Look-ups in named tables: a row name and a column name give one cell, copied from the table.

Table Marefog
           Kug    Vis  Zivegef  Balav    Nad  Zupafut    Fon  Samudov
Dagebe   -9337  -7458     8562  -8580  -8597     8501  -5708     1072
Dugug    -7947   1180     4475  -9254  -8475    -3219  -6191     3817
Kovo      3239   5941    -9187  -5807   5978    -1764  -2427     3724
Suvafu   -6766  -8290    -4262  -1300  -8254     6144   6761     3772
Vuvi     -8486  -4113    -8249   4871  -1399     8796    777     2653
Gegizoz  -9629  -4901     3791   1363  -5698    -9089  -6355    -4463
Toz      -6722    231     -795   7376   3253    -5541   8829    -7510
Sanu       253  -9451     2707  -3121  -6620      667    841     3789
Berofem   4725   8789    -1938    641  -4713     2886    126     2103
Gub       5763   6302    -6897   -358   2014    -9111   8207     2427

Gub, Nad: 2014
Dugug, Samudov: 3817
Dagebe, Fon: -5708
Vuvi, Zivegef: -8249
Kovo, Vis: 5941
Suvafu, Nad: -8254
Berofem, Zupafut: 2886

Nobak =
,Tivusi,Zat
Bizelu,3.8,3.0
Kalenim,4.3,2.8
Povuno,0.1,7.1
Tofeni,2.2,3.6
Lovel,0.7,6.1
Zoz,2.5,3.6
Rosi,9.9,1.5
Livavob,3.6,2.9
Raz,5.9,2.6
Livetan,1.5,4.8
Pez,1.2,5.0

What is the Tivusi of Kalenim in Nobak?
4.3
What is the Tivusi of Livetan in Nobak?
1.5
What is the Tivusi of Tofeni in Nobak?
2.2
What is the Tivusi of Rosi in Nobak?
9.9
What is the Tivusi of Bizelu in Nobak?
3.8
What is the Tivusi of Lovel in Nobak?
0.7
What is the Zat of Kalenim in Nobak?
2.8
What is the Zat of Povuno in Nobak?
7.1
What is the Tivusi of Raz in Nobak?
5.9
What is the Zat of Bizelu in Nobak?
3.0
What is the Tivusi of Pez in Nobak?
1.2
What is the Zat of Tofeni in Nobak?
3.6
What is the Zat of Livavob in Nobak?
2.9
What is the Zat of Zoz in Nobak?
3.6
What is the Zat of Raz in Nobak?
2.6
What is the Tivusi of Povuno in Nobak?
0.1
What is the Tivusi of Zoz in Nobak?
2.5

Dufen.csv
,Tetoz,Mulur,Vun,Gikalil,Boma,Deg,Viz,Vuf,Sem,Vikode
Gop,415,428,658,564,801,117,761,227,459,282
Sov,380,345,431,446,732,280,914,167,743,127
Vurom,380,804,250,598,43,930,301,766,814,359
Sif,696,428,567,429,387,686,148,706,176,899
Pabal,415,303,522,446,801,199,914,167,672,204
Medabi,591,387,704,497,663,199,378,466,176,667
Pakeped,731,345,613,395,525,524,148,646,105,976
Nog,556,554,340,446,250,849,301,706,530,590
Bitu,450,637,250,480,250,849,455,586,743,359

Sov, Gikalil: 446
Sif, Deg: 686
Medabi, Boma: 663
Gop, Viz: 761
Bitu, Mulur: 637
Sov, Tetoz: 380
Vurom, Gikalil: 598
Medabi, Deg: 199
Vurom, Deg: 930
Pakeped, Viz: 148
Gop, Mulur: 428
Bitu, Sem: 743
Pakeped, Vun: 613
Vurom, Vikode: 359
Sif, Gikalil: 429
Nog, Mulur: 554
Bitu, Gikalil: 480
Vurom, Boma: 43

Zekam
            Kiz   Nimav
Nopedas  -60994  -47298
Lisur      9290   68877
Fedabu    50399  -33392

Kiz of Fedabu = 50399
Kiz of Nopedas = -60994
Nimav of Fedabu = -33392
Kiz of Lisur = 9290
Nimav of Lisur = 68877
Nimav of Nopedas = -47298

Bopekun:
        Masiv  Zegibi  Kerodi  Begep  Fovusor  Sek  Tomi  Migi  Rud  Ven
Rabetu    211     214      27    209      205   84   104   131  148  100
Sav       195      71      98     79      107  120    50   187   66   84
Kad        87      84      51    113      137  205    85   184  140  199
Zus       228      97      73     96      118  123    38   174   72   94
Butud     140      62     249     57       70  186   166   163  109  153
Zal        91      39     153     56       78  205   115   187  116  181
Bava      131     220     185    207      179  156   204   127  193  163
Seg       102     126     170    140      150  193   194   138  190  230

Seg, Masiv => 102
Sav, Tomi => 50
Seg, Tomi => 194
Zus, Sek => 123
Rabetu, Masiv => 211
Sav, Sek => 120

Sevunod:
,Viseref,Katen,Sig
Gole,0.6,0.5,0.7
Lopipor,0.2,0.7,0.5
Tesusus,0.4,0.4,0.5
Nopepar,0.6,0.2,0.5
Subofiz,0.0,0.7,0.5
Fam,0.7,0.3,0.8
Papemug,0.1,0.9,0.6
Leb,0.5,0.5,0.6
Mukivu,0.4,0.6,0.5

Papemug, Viseref => 0.1
Tesusus, Katen => 0.4
Subofiz, Katen => 0.7
Gole, Katen => 0.5
Subofiz, Sig => 0.5
Fam, Sig => 0.8
Lopipor, Katen => 0.7
Lopipor, Sig => 0.5

